Here is a tiny trained network, its code and every weight. The questions are about switching its units off for an input and a class, where a switched-off unit gives its printed mean instead of its output.

import numpy as np


def w(rows, s, z=0):
    codes = np.array(rows[::2]) - 128.0
    scale = np.full(codes.shape[1], s)
    scale[-1] = z or s
    return codes * scale


def f(y):
    return y / 2 * (1 + np.tanh(0.7978845608 * (y + 0.044715 * y**3)))


def log_softmax(a):
    a = a - a.max(-1, keepdims=True)
    return a - np.log(np.exp(a).sum(-1, keepdims=True))


def net(x, mask):
    res = np.array(x, float).reshape(1, 5) / 4 @ E
    y = f(res @ A[0][:, :-1].T + A[0][:, -1])
    res = res + np.where(mask, y, B[0][:, -1]) @ B[0][:, :-1]
    return log_softmax(res[-1] @ U[:, :-1].T + U[:, -1])


A, B = {}, {}
E = w([
[129,126,127,127,131],'x0',
[176,255,121,98,188],'x1',
[101,151,176,254,174],'x2',
[120,127,135,124,128],'x3',
[208,87,202,143,121],'x4',
],0.0093)
A[0] = w([
[20,233,89,185,237,253],'neuron 1',
[128,120,50,171,71,36],'neuron 2',
[73,141,40,64,89,70],'neuron 3',
[52,137,50,29,116,83],'neuron 4',
[254,164,82,83,225,187],'neuron 5',
[69,77,68,160,162,159],'neuron 6',
[63,158,33,28,112,41],'neuron 7',
[171,111,127,189,210,182],'neuron 8',
[158,64,193,174,94,139],'neuron 9',
[112,153,101,119,171,13],'neuron 10',
[48,123,55,37,68,61],'neuron 11',
[164,7,111,115,80,196],'neuron 12',
[107,83,240,29,97,159],'neuron 13',
[234,77,115,55,93,114],'neuron 14',
[24,136,62,176,133,251],'neuron 15',
[187,50,142,73,47,123],'neuron 16',
],0.009,0.0038)
B[0] = w([
[37,162,45,176,140,247],'neuron 1',
[80,109,142,60,120,132],'neuron 2',
[237,101,115,166,88,177],'neuron 3',
[223,167,79,172,43,190],'neuron 4',
[135,213,135,6,106,205],'neuron 5',
[72,43,191,167,50,167],'neuron 6',
[165,202,91,205,60,189],'neuron 7',
[146,202,93,153,32,164],'neuron 8',
[168,83,31,166,117,181],'neuron 9',
[163,134,133,82,212,129],'neuron 10',
[213,79,101,248,134,191],'neuron 11',
[109,64,55,213,253,217],'neuron 12',
[155,177,57,153,200,182],'neuron 13',
[112,174,197,44,236,193],'neuron 14',
[21,78,115,185,94,205],'neuron 15',
[68,151,80,145,249,203],'neuron 16',
],0.0071,0.011)
U = w([
[203,46,112,255,66,124],'0',
[72,146,69,156,165,203],'1',
[195,217,136,181,23,253],'2',
[223,162,205,62,149,4],'3',
[28,38,144,165,33,3],'4',
],0.0087,0.004)

Each question gives the input, the list of numbers given to net, and the class t.
The units are the neurons (one row each of A and B). Each row of codes is followed by its name. A weight is (code - 128) times the scale printed after its matrix; where a second scale follows, it is the last column's (A, B and U).
mask holds one flag per neuron, in row order. A switched-off neuron (its flag False) gives its mean, the last column of its row in B, instead of its output. The means were averaged over made-up inputs and are rounded, as every weight is.
A unit's drop is (log p(t) with every unit on - log p(t) with that unit switched off) / (log p(t) with every unit on - log p(t) with every unit switched off).
The circuit of an input: a set's keep is (log p(t) with only the set's units on - log p(t) with every unit switched off) / (log p(t) with every unit on - log p(t) with every unit switched off). Starting from the 12 units with the biggest drops (on a tie, the unit counted first), units are removed one at a time, each time the one whose removal leaves the highest keep (on an exact tie, the one counted first), for as long as the keep stays at least 0.8.
units of the circuit, in order: the units of the circuit, biggest drop first
unit that matters most: the unit with the biggest drop
k most important neurons: the k neurons with the biggest drops, biggest first
drop when u is switched off: that unit's drop, to one decimal
input [8,1,-4,6,6], class 3: units of the circuit, in order => [neuron 1; neuron 14]
input [0,0,-6,6,-4], class 0: unit that matters most => neuron 11
input [4,2,-3,4,7], class 3: units of the circuit, in order => [neuron 1; neuron 14]
input [0,-7,1,-2,-2], class 4: units of the circuit, in order => [neuron 6; neuron 15]
input [-1,5,-1,-5,-4], class 2: units of the circuit, in order => [neuron 12; neuron 16]
input [6,-7,0,-1,2], class 1: units of the circuit, in order => [neuron 16; neuron 11]
input [-8,2,-2,7,7], class 3: units of the circuit, in order => [neuron 1; neuron 15; neuron 14]
input [-2,-8,7,-1,-1], class 4: units of the circuit, in order => [neuron 15; neuron 6]
input [-4,3,-7,-1,0], class 2: 2 most important neurons => [neuron 7; neuron 4]
input [5,6,3,-1,1], class 2: 3 most important neurons => [neuron 12; neuron 16; neuron 8]
input [-5,-1,-3,1,-3], class 0: 2 most important neurons => [neuron 5; neuron 11]
input [-2,2,-3,-3,-4], class 2: drop when neuron 15 is switched off => 0.0
input [-5,-2,-5,-3,-7], class 0: drop when neuron 11 is switched off => 0.1
input [-5,3,2,-6,3], class 2: drop when neuron 4 is switched off => -0.1
input [-5,3,-8,5,7], class 3: units of the circuit, in order => [neuron 14]
